Below is a small trained network, with its code and all its weights. Each question gives an input and a class and asks what happens when units are switched off, that is, made to give their printed mean instead of their output.

import numpy as np


def w(rows, s, z=0):
    codes = np.array(rows[::2]) - 128.0
    scale = np.full(codes.shape[1], s)
    scale[-1] = z or s
    return codes * scale


def f(y):
    return y / 2 * (1 + np.tanh(0.7978845608 * (y + 0.044715 * y**3)))


def log_softmax(a):
    a = a - a.max(-1, keepdims=True)
    return a - np.log(np.exp(a).sum(-1, keepdims=True))


def net(x, mask):
    res = np.array(x, float).reshape(1, 7) / 4 @ E
    y = f(res @ A[0][:, :-1].T + A[0][:, -1])
    res = res + np.where(mask, y, B[0][:, -1]) @ B[0][:, :-1]
    return log_softmax(res[-1] @ U[:, :-1].T + U[:, -1])


A, B = {}, {}
E = w([
[122,122,131,126,135],'x0',
[89,97,147,206,219],'x1',
[59,2,135,109,110],'x2',
[111,126,13,148,66],'x3',
[111,99,159,114,163],'x4',
[133,122,140,149,106],'x5',
[223,66,96,127,185],'x6',
],0.0087)
A[0] = w([
[115,158,71,123,106,166],'N0',
[97,151,131,126,114,51],'N1',
[169,72,102,112,140,55],'N2',
[92,160,154,143,93,80],'N3',
[204,151,250,126,145,220],'N4',
[143,145,117,145,95,213],'N5',
[183,104,86,137,169,46],'N6',
[121,74,167,162,81,248],'N7',
[179,94,125,107,133,74],'N8',
[118,112,131,218,157,107],'N9',
[71,163,133,90,122,41],'N10',
[155,151,151,58,80,83],'N11',
[183,93,159,80,49,111],'N12',
[98,61,156,122,89,129],'N13',
[133,160,92,221,104,252],'N14',
[44,167,142,117,124,106],'N15',
[187,121,144,30,85,74],'N16',
[166,217,126,166,142,200],'N17',
[87,67,132,74,99,118],'N18',
[166,112,94,78,84,177],'N19',
[123,142,76,122,139,160],'N20',
[114,123,44,162,138,204],'N21',
],0.013,0.0027)
B[0] = w([
[125,86,149,124,130,189],'N0',
[163,91,147,171,113,138],'N1',
[156,154,104,153,99,168],'N2',
[197,109,97,153,102,163],'N3',
[106,73,147,67,104,255],'N4',
[107,103,124,104,135,168],'N5',
[165,138,194,189,92,183],'N6',
[151,114,95,55,156,184],'N7',
[253,125,161,208,96,158],'N8',
[41,226,169,152,152,187],'N9',
[210,153,125,165,71,158],'N10',
[91,132,110,167,154,187],'N11',
[71,169,115,184,160,192],'N12',
[145,97,51,138,184,191],'N13',
[103,90,120,72,115,221],'N14',
[235,70,182,219,118,188],'N15',
[53,164,145,157,99,201],'N16',
[137,98,41,103,165,244],'N17',
[174,147,124,125,222,196],'N18',
[84,119,178,130,144,197],'N19',
[161,84,141,107,77,162],'N20',
[65,98,224,97,99,207],'N21',
],0.0071,0.0088)
U = w([
[144,92,133,122,118,252],'0',
[251,119,149,255,82,40],'1',
[133,124,119,122,130,230],'2',
[116,76,162,70,99,52],'3',
[71,198,121,201,156,60],'4',
[169,136,29,104,179,80],'5',
],0.009,0.0037)

Each question gives the input, the list of numbers given to net, and the class t.
The units are the neurons (one row each of A and B). Each row of codes is followed by its name. A weight is (code - 128) times the scale printed after its matrix; where a second scale follows, it is the last column's (A, B and U).
mask holds one flag per neuron, in row order. A switched-off neuron (its flag False) gives its mean, the last column of its row in B, instead of its output. The means were averaged over made-up inputs and are rounded, as every weight is.
A unit's drop is (log p(t) with every unit on - log p(t) with that unit switched off) / (log p(t) with every unit on - log p(t) with every unit switched off).
The circuit of an input: a set's keep is (log p(t) with only the set's units on - log p(t) with every unit switched off) / (log p(t) with every unit on - log p(t) with every unit switched off). Starting from the 12 units with the biggest drops (on a tie, the unit counted first), units are removed one at a time, each time the one whose removal leaves the highest keep (on an exact tie, the one counted first), for as long as the keep stays at least 0.8.
circuit, biggest first: the units of the circuit, biggest drop first
most important unit: the unit with the biggest drop
k most important neurons: the k neurons with the biggest drops, biggest first
drop when u is switched off: that unit's drop, to one decimal
input [-8,-4,-8,-3,4,6,-6], class 5: circuit, biggest first	N17
input [6,3,1,-2,6,6,7], class 1: circuit, biggest first	N8, N6
input [7,-8,3,3,6,2,-3], class 4: circuit, biggest first	N12, N16, N4
input [-4,3,-7,-8,7,-4,-8], class 1: 2 most important neurons	N15, N10
input [-5,1,5,4,-2,-1,-8], class 1: circuit, biggest first	N15, N10
input [8,3,5,-3,0,4,7], class 1: 2 most important neurons	N8, N6
input [-6,6,-3,8,-1,5,-5], class 3: circuit, biggest first	N14, N21
input [-7,-6,4,-4,-7,1,-8], class 1: circuit, biggest first	N15, N10
input [6,8,-2,1,-2,7,2], class 4: 2 most important neurons	N9, N4
input [7,3,1,8,1,-1,8], class 1: 2 most important neurons	N6, N8
input [1,8,2,6,-6,1,-8], class 1: 2 most important neurons	N15, N3
input [-7,7,-1,2,-1,4,6], class 4: 2 most important neurons	N9, N15
input [3,-7,-1,6,4,7,7], class 1: 2 most important neurons	N8, N6
input [0,-5,3,-3,0,1,0], class 4: most important unit	N12
input [-7,3,-8,-2,3,0,3], class 5: 2 most important neurons	N17, N21
input [-8,-1,-2,-8,4,-3,-8], class 1: 2 most important neurons	N15, N10
input [7,-3,-7,-5,3,3,-1], class 5: 2 most important neurons	N17, N21
input [7,-7,3,4,4,-3,1], class 4: 2 most important neurons	N12, N16
input [-5,-5,-5,-1,-6,4,-8], class 1: drop when N10 is switched off	0.2
input [-1,4,1,8,5,-3,-2], class 3: drop when N20 is switched off	0.1
input [-8,-3,2,0,-1,3,-5], class 1: most important unit	N15
input [-1,3,-1,8,2,3,-1], class 3: drop when N21 is switched off	0.3
